Here is a tiny trained network, its code and every weight. The questions are about switching its units off for an input and a target symbol, where a switched-off unit gives its printed mean instead of its output.

import numpy as np


def w(rows, s, z=0):
    codes = np.array(rows[::2]) - 128.0
    scale = np.full(codes.shape[1], s)
    scale[-1] = z or s
    return codes * scale


def norm(h):
    return h / np.sqrt((h * h).mean(-1, keepdims=True) + 1e-5)


def f(y):
    return np.maximum(y, 0)


def softmax(a):
    e = np.exp(a - a.max(-1, keepdims=True))
    return e / e.sum(-1, keepdims=True)


def log_softmax(a):
    a = a - a.max(-1, keepdims=True)
    return a - np.log(np.exp(a).sum(-1, keepdims=True))


def net(x, mask):
    ids = ['αβγδεηλσφψ'.index(c) for c in x.split()]
    T = len(ids)
    res = E[ids] + P[:T]
    q, k, v = (norm(res) @ M[0].T for M in (Q, K, V))
    z = softmax(np.where(np.tri(T) > 0, q @ k.T / 2**0.5, -1e9)) @ v
    res = res + np.where(mask[0], z, O[0][:, -1]) @ O[0][:, :-1]
    y = f(norm(res) @ A[0][:, :-1].T + A[0][:, -1])
    res = res + np.where(mask[1:9], y, B[0][:, -1]) @ B[0][:, :-1]
    return log_softmax(norm(res)[-1] @ U[:, :-1].T + U[:, -1])


Q, K, V, O, A, B = {}, {}, {}, {}, {}, {}
E = w([
[152,128,133,109],'α',
[113,114,132,159],'β',
[113,116,151,150],'γ',
[166,131,163,112],'δ',
[129,123,173,119],'ε',
[150,126,167,111],'η',
[104,112,132,161],'λ',
[130,170,181,170],'σ',
[148,113,162,170],'φ',
[148,1,129,124],'ψ',
],0.0029)
P = w([
[113,141,89,114],'0',
[213,143,71,148],'1',
[161,87,254,93],'2',
[118,115,173,183],'3',
[203,144,89,145],'4',
[140,88,226,92],'5',
[120,114,176,182],'6',
[200,141,95,143],'7',
[140,92,219,82],'8',
[117,112,181,189],'9',
[192,132,99,141],'10',
[141,94,211,61],'11',
],0.0042)
Q[0] = w([
[215,48,109,113],'H1',
[225,113,1,190],'H1',
],0.0081)
K[0] = w([
[79,61,64,84],'H1',
[13,254,19,62],'H1',
],0.007)
V[0] = w([
[149,5,102,54],'H1',
[186,85,74,179],'H1',
],0.013)
O[0] = w([
[146,21,96,1,110],'H1',
[144,34,86,138,254],'H1',
],0.0087,0.00091)
A[0] = w([
[156,59,116,112,98],'N1',
[128,129,128,128,122],'N2',
[129,254,66,124,21],'N3',
[67,100,41,154,134],'N4',
[17,128,124,167,108],'N5',
[212,119,109,163,63],'N6',
[67,203,130,29,136],'N7',
[228,165,176,80,4],'N8',
],0.0078,0.0027)
B[0] = w([
[89,157,141,157,251],'N1',
[131,128,131,130,128],'N2',
[6,88,37,65,196],'N3',
[147,96,167,111,177],'N4',
[120,143,85,80,191],'N5',
[146,154,109,72,202],'N6',
[231,190,210,121,220],'N7',
[85,48,165,184,223],'N8',
],0.014,0.0024)
U = w([
[212,179,77,55,129],'α',
[48,227,94,252,185],'β',
[35,167,23,74,188],'γ',
[213,174,109,80,140],'δ',
[159,70,107,72,130],'ε',
[250,66,63,254,150],'η',
[94,240,218,22,117],'λ',
[208,148,209,137,5],'σ',
[36,10,213,183,130],'φ',
[97,29,92,25,73],'ψ',
],0.0071,0.0021)

Each question gives the input, a string of symbols that net reads in full, and the target symbol t.
The units are the heads (2 rows each of Q, K, V and O) and the neurons (one row each of A and B). Each row of codes is followed by its name. A weight is (code - 128) times the scale printed after its matrix; where a second scale follows, it is the last column's (O, A, B and U).
mask holds one flag per unit, heads first, then neurons. A switched-off unit (its flag False) gives its mean, the last column of its rows in O or B, instead of its output. The means were averaged over made-up inputs and are rounded, as every weight is.
A unit's drop is (log p(t) with every unit on - log p(t) with that unit switched off) / (log p(t) with every unit on - log p(t) with every unit switched off).
The circuit of an input: a set's keep is (log p(t) with only the set's units on - log p(t) with every unit switched off) / (log p(t) with every unit on - log p(t) with every unit switched off). Starting from all 9 units, units are removed one at a time, each time the one whose removal leaves the highest keep (on an exact tie, the one counted first), for as long as the keep stays at least 0.8.
units of the circuit, in order: the units of the circuit, biggest drop first
unit that matters most: the unit with the biggest drop
k most important neurons: the k neurons with the biggest drops, biggest first
drop when u is switched off: that unit's drop, to one decimal
input λ ε γ φ η φ φ ε ε ε γ, target α: unit that matters most	N6
input η β φ λ δ β λ, target ψ: units of the circuit, in order	N5; N1
input φ β σ λ ε η λ γ σ ε σ, target η: units of the circuit, in order	H1; N1
input ε λ γ φ φ γ η ε, target λ: units of the circuit, in order	H1; N7; N3
input λ φ λ σ λ η γ ε β η, target β: units of the circuit, in order	H1; N7; N8
input γ φ σ η λ, target γ: units of the circuit, in order	H1; N3
input λ η δ γ φ β γ σ δ δ φ, target α: 2 most important neurons	N6; N8
input δ φ φ σ γ, target φ: units of the circuit, in order	H1; N8
input λ β β λ σ ε σ, target β: 2 most important neurons	N7; N6
input α σ ε ε η σ φ λ ε α α, target ψ: 2 most important neurons	N7; N1
input ε β φ φ, target η: 2 most important neurons	N3; N1
input γ φ δ φ α σ ε, target β: 2 most important neurons	N7; N6
input φ ε φ ε, target λ: 3 most important neurons	N8; N3; N5
input α φ γ σ α φ φ φ σ δ γ, target ψ: 2 most important neurons	N7; N8
input ε φ ε σ ε λ ε λ γ ε λ, target λ: 2 most important neurons	N7; N3
input α ε γ δ φ σ α, target β: 2 most important neurons	N7; N3
input δ β β ψ φ β α ε, target φ: units of the circuit, in order	N8
input φ φ ε σ η β φ φ γ φ, target β: units of the circuit, in order	H1; N8
input δ λ ε σ γ σ β, target β: drop when N7 is switched off	0.2
input δ δ φ δ α φ φ σ, target φ: drop when H1 is switched off	0.9
input ε ε φ ε φ, target λ: drop when H1 is switched off	0.5
input β δ σ ε, target β: most important neuron	N6
